Below are the code and all the weights of a small trained network. Each question names an input and a class and asks about switching units off, where a switched-off unit gives its printed mean instead of its output.

import numpy as np


def w(rows, s, z=0):
    codes = np.array(rows[::2]) - 128.0
    scale = np.full(codes.shape[1], s)
    scale[-1] = z or s
    return codes * scale


def f(y):
    return np.maximum(y, 0)


def log_softmax(a):
    a = a - a.max(-1, keepdims=True)
    return a - np.log(np.exp(a).sum(-1, keepdims=True))


def net(x, mask):
    res = np.array(x, float).reshape(1, 4) / 4 @ E
    y = f(res @ A[0][:, :-1].T + A[0][:, -1])
    res = res + np.where(mask, y, B[0][:, -1]) @ B[0][:, :-1]
    return log_softmax(res[-1] @ U[:, :-1].T + U[:, -1])


A, B = {}, {}
E = w([
[80,101,92,176,243],'x0',
[210,109,230,71,234],'x1',
[202,116,30,187,198],'x2',
[186,255,59,59,114],'x3',
],0.0057)
A[0] = w([
[68,46,144,198,116,248],'n1',
[146,232,22,167,43,216],'n2',
[121,139,47,177,118,149],'n3',
[130,84,67,196,219,252],'n4',
[151,228,64,115,106,234],'n5',
[122,181,32,99,54,173],'n6',
[165,161,180,39,254,152],'n7',
[24,126,170,148,74,208],'n8',
[21,101,173,87,68,137],'n9',
[45,108,197,137,118,106],'n10',
[185,144,182,52,21,144],'n11',
],0.0082,0.0034)
B[0] = w([
[90,95,80,94,93,238],'n1',
[90,179,206,2,102,254],'n2',
[166,165,127,36,144,191],'n3',
[187,47,74,13,208,239],'n4',
[103,179,171,74,137,225],'n5',
[60,216,175,43,80,219],'n6',
[137,168,180,137,195,222],'n7',
[75,117,94,107,92,218],'n8',
[101,122,63,153,67,203],'n9',
[92,146,101,137,92,183],'n10',
[139,72,163,112,72,216],'n11',
],0.0096,0.0073)
U = w([
[194,7,22,82,181,170],'0',
[174,98,175,138,86,208],'1',
[179,162,67,242,129,11],'2',
[95,220,159,87,107,149],'3',
[170,181,146,152,255,133],'4',
[62,106,31,187,69,103],'5',
[201,156,68,226,117,1],'6',
],0.0085,0.0049)

Each question gives the input, the list of numbers given to net, and the class t.
The units are the neurons (one row each of A and B). Each row of codes is followed by its name. A weight is (code - 128) times the scale printed after its matrix; where a second scale follows, it is the last column's (A, B and U).
mask holds one flag per neuron, in row order. A switched-off neuron (its flag False) gives its mean, the last column of its row in B, instead of its output. The means were averaged over made-up inputs and are rounded, as every weight is.
A unit's drop is (log p(t) with every unit on - log p(t) with that unit switched off) / (log p(t) with every unit on - log p(t) with every unit switched off).
The circuit of an input: a set's keep is (log p(t) with only the set's units on - log p(t) with every unit switched off) / (log p(t) with every unit on - log p(t) with every unit switched off). Starting from all 11 units, units are removed one at a time, each time the one whose removal leaves the highest keep (on an exact tie, the one counted first), for as long as the keep stays at least 0.8.
units of the circuit, in order: the units of the circuit, biggest drop first
unit that matters most: the unit with the biggest drop
k most important neurons: the k neurons with the biggest drops, biggest first
drop of u: that unit's drop, to one decimal
input [3,3,1,-1], class 0: units of the circuit, in order	(n4, n6)
input [8,5,-1,-4], class 0: units of the circuit, in order	(n4)
input [6,-2,-4,0], class 0: units of the circuit, in order	(n6, n2)
input [-2,7,-2,3], class 4: units of the circuit, in order	(n7, n2, n6)
input [-2,4,-3,-3], class 1: 3 most important neurons	(n4, n6, n2)
input [2,0,-5,0], class 5: 2 most important neurons	(n2, n4)
input [6,5,-3,-2], class 4: 2 most important neurons	(n7, n11)
input [2,0,0,-7], class 0: 2 most important neurons	(n4, n6)
input [5,3,3,5], class 4: 2 most important neurons	(n7, n1)
input [-3,-8,-7,-3], class 5: 2 most important neurons	(n9, n8)
input [1,3,-2,-8], class 5: drop of n8	0.1
input [0,8,2,-5], class 4: drop of n8	0.2
input [-2,8,7,2], class 4: drop of n7	0.6
input [2,-6,4,-7], class 0: drop of n4	0.3
input [-5,7,-6,5], class 1: unit that matters most	n11
